Below are the code and all the weights of a small trained network. Each question names an input and a target symbol and asks about switching units off, where a switched-off unit gives its printed mean instead of its output.

import numpy as np


def w(rows, s, z=0):
    codes = np.array(rows[::2]) - 128.0
    scale = np.full(codes.shape[1], s)
    scale[-1] = z or s
    return codes * scale


def norm(h):
    return h / np.sqrt((h * h).mean(-1, keepdims=True) + 1e-5)


def f(y):
    return np.maximum(y, 0)


def softmax(a):
    e = np.exp(a - a.max(-1, keepdims=True))
    return e / e.sum(-1, keepdims=True)


def log_softmax(a):
    a = a - a.max(-1, keepdims=True)
    return a - np.log(np.exp(a).sum(-1, keepdims=True))


def net(x, mask):
    ids = ['ΔΛαεζξω'.index(c) for c in x.split()]
    T = len(ids)
    res = E[ids] + P[:T]
    u = 0
    for l in range(2):
        q, k, v = (norm(res) @ M[l].T for M in (Q, K, V))
        z = softmax(np.where(np.tri(T) > 0, q @ k.T / 3**0.5, -1e9)) @ v
        res = res + np.where(mask[u], z, O[l][:, -1]) @ O[l][:, :-1]
        u += 1
        y = f(norm(res) @ A[l][:, :-1].T + A[l][:, -1])
        res = res + np.where(mask[u : u + 8], y, B[l][:, -1]) @ B[l][:, :-1]
        u += 8
    return log_softmax(norm(res)[-1] @ U[:, :-1].T + U[:, -1])


Q, K, V, O, A, B = {}, {}, {}, {}, {}, {}
E = w([
[68,232,176,37,116],'Δ',
[68,114,1,165,192],'Λ',
[33,164,49,164,136],'α',
[163,137,96,130,209],'ε',
[64,173,161,195,239],'ζ',
[54,50,131,162,111],'ξ',
[139,177,222,183,75],'ω',
],0.015)
P = w([
[134,254,155,46,31],'0',
[135,174,88,137,86],'1',
[97,172,130,93,84],'2',
[103,132,107,134,152],'3',
[87,87,86,153,216],'4',
[104,88,93,147,184],'5',
[139,153,154,74,93],'6',
[142,138,163,68,100],'7',
[153,82,136,113,146],'8',
[184,133,164,36,97],'9',
[201,122,187,31,55],'10',
[226,64,156,107,136],'11',
[211,107,166,54,140],'12',
[204,133,135,67,78],'13',
],0.006)
Q[0] = w([
[119,144,180,218,137],'L0H1',
[193,152,114,79,62],'L0H1',
[74,198,116,208,1],'L0H1',
],0.0074)
K[0] = w([
[223,79,134,253,149],'L0H1',
[222,123,35,26,29],'L0H1',
[137,129,244,91,30],'L0H1',
],0.0051)
V[0] = w([
[92,131,180,175,50],'L0H1',
[80,3,156,149,202],'L0H1',
[64,120,96,34,165],'L0H1',
],0.0063)
O[0] = w([
[60,94,75,121,175,172],'L0H1',
[155,222,188,34,4,15],'L0H1',
[192,107,38,183,92,254],'L0H1',
],0.012,0.00069)
A[0] = w([
[108,109,93,199,176,31],'L0N1',
[141,100,160,144,103,67],'L0N2',
[117,112,191,101,56,169],'L0N3',
[167,7,85,76,164,178],'L0N4',
[154,95,188,180,90,3],'L0N5',
[58,39,123,108,77,89],'L0N6',
[190,2,163,109,121,215],'L0N7',
[104,216,152,134,167,166],'L0N8',
],0.0084,0.0028)
B[0] = w([
[153,89,134,139,81,201],'L0N1',
[101,169,175,141,174,140],'L0N2',
[68,88,106,204,172,187],'L0N3',
[25,243,210,98,55,192],'L0N4',
[46,172,183,165,115,148],'L0N5',
[205,165,52,156,2,199],'L0N6',
[159,139,123,12,11,184],'L0N7',
[113,184,28,144,35,254],'L0N8',
],0.0063,0.0046)
Q[1] = w([
[43,217,81,149,107],'L1H1',
[74,254,32,127,41],'L1H1',
[208,140,155,112,199],'L1H1',
],0.0076)
K[1] = w([
[89,135,254,82,25],'L1H1',
[157,176,215,122,69],'L1H1',
[139,94,81,69,149],'L1H1',
],0.0075)
V[1] = w([
[164,89,137,232,1],'L1H1',
[76,208,33,112,181],'L1H1',
[73,116,192,251,165],'L1H1',
],0.0077)
O[1] = w([
[62,98,178,75,55,253],'L1H1',
[179,133,106,155,203,247],'L1H1',
[105,161,246,44,191,201],'L1H1',
],0.011,0.0045)
A[1] = w([
[110,76,90,83,80,117],'L1N1',
[170,172,162,74,98,112],'L1N2',
[122,185,135,128,173,146],'L1N3',
[193,112,90,120,134,111],'L1N4',
[90,86,255,103,150,255],'L1N5',
[168,143,147,105,120,22],'L1N6',
[113,157,120,109,104,179],'L1N7',
[192,107,107,91,79,146],'L1N8',
],0.011,0.0038)
B[1] = w([
[132,232,143,117,155,180],'L1N1',
[153,48,88,136,172,179],'L1N2',
[76,184,216,148,51,195],'L1N3',
[225,101,159,85,172,171],'L1N4',
[90,134,237,1,194,254],'L1N5',
[195,96,116,121,106,139],'L1N6',
[140,216,74,111,183,197],'L1N7',
[197,85,72,107,185,186],'L1N8',
],0.007,0.0075)
U = w([
[193,128,137,175,195,57],'Δ',
[183,1,60,85,167,253],'Λ',
[43,63,43,149,208,43],'α',
[66,104,32,177,151,72],'ε',
[102,230,132,239,146,16],'ζ',
[50,103,68,93,11,136],'ξ',
[48,53,220,65,167,244],'ω',
],0.0069,0.0025)

Each question gives the input, a string of symbols that net reads in full, and the target symbol t.
The units are the heads (3 rows each of Q, K, V and O) and the neurons (one row each of A and B). Each row of codes is followed by its name. A weight is (code - 128) times the scale printed after its matrix; where a second scale follows, it is the last column's (O, A, B and U).
mask holds one flag per unit, layer by layer, with each layer's heads first. A switched-off unit (its flag False) gives its mean, the last column of its rows in O or B, instead of its output. The means were averaged over made-up inputs and are rounded, as every weight is.
A unit's drop is (log p(t) with every unit on - log p(t) with that unit switched off) / (log p(t) with every unit on - log p(t) with every unit switched off).
The circuit of an input: a set's keep is (log p(t) with only the set's units on - log p(t) with every unit switched off) / (log p(t) with every unit on - log p(t) with every unit switched off). Starting from the 12 units with the biggest drops (on a tie, the unit counted first), units are removed one at a time, each time the one whose removal leaves the highest keep (on an exact tie, the one counted first), for as long as the keep stays at least 0.8.
units of the circuit, in order: the units of the circuit, biggest drop first
most important unit: the unit with the biggest drop
top k neurons: the k neurons with the biggest drops, biggest first
top k neurons in layer l: the k neurons of layer l with the biggest drops, biggest first
drop of u: that unit's drop, to one decimal
input ω Λ ζ ζ Λ, target ζ: top neuron	[L1N5]
input ω ξ Λ, target ω: top 2 neurons	[L0N8, L0N1]
input ξ ω ω Λ, target ω: units of the circuit, in order	[L1H1, L0N3]
input ζ Δ ε ε ε ε ξ Δ ε α ζ ξ α Λ, target ξ: top 2 neurons	[L0N4, L0N8]
input α Δ ω ω ε ζ α Λ α ζ Δ, target ζ: top 2 neurons	[L1N5, L1N3]
input α α ε ε ζ ε ε α Λ ω Λ ω ω α, target ω: units of the circuit, in order	[L1H1, L0H1]
input Δ ζ Δ ζ ζ α Λ, target ζ: top 2 neurons in layer 0	[L0N4, L0N7]
input ε ζ α ξ α, target ξ: top 2 neurons in layer 0	[L0N8, L0N6]
input ε ω ε ε α Λ ξ, target ξ: top 2 neurons in layer 0	[L0N6, L0N7]
input Δ ε ζ ζ α, target ζ: top 2 neurons in layer 0	[L0N6, L0N7]
input ζ Δ α ξ ξ ζ, target ξ: units of the circuit, in order	[L0H1, L0N8, L1H1, L0N4]
input ω α ζ Λ Λ α ζ ε ξ Δ ζ, target ξ: units of the circuit, in order	[L0N8, L1H1]
input Λ Δ α Δ Λ ε α ξ Δ, target ξ: units of the circuit, in order	[L1H1, L0H1, L0N7]
input Λ Λ ω ω ζ Δ ε α α ζ ζ, target ζ: units of the circuit, in order	[L0H1, L0N8, L1H1, L1N5]
input ω ε ω α ε α Λ ω ε ε Λ ζ, target ζ: most important unit	L1H1
input Λ ω ε Λ ε ζ Λ ω ξ ξ ξ α, target ξ: units of the circuit, in order	[L0H1, L1H1, L0N7]
input ε ε Λ ξ Δ, target ξ: top 2 neurons in layer 0	[L0N8, L0N6]
input ζ Λ α ζ α, target ζ: top 2 neurons	[L1N3, L1N5]
input ε Δ ε Δ Δ, target ε: top 2 neurons in layer 1	[L1N5, L1N3]
input ε Δ Δ ε ξ ξ Λ, target ξ: top neuron	[L0N7]
input ε ξ Λ ε, target Λ: drop of L1N4	0.1
input ε ζ ζ ζ Λ ω ζ ε ω α ε ω Λ α, target ω: drop of L1H1	1.7
input ζ α ε, target Δ: drop of L1H1	0.1
input Δ Λ ξ ε ξ ξ, target ξ: drop of L0N6	0.4
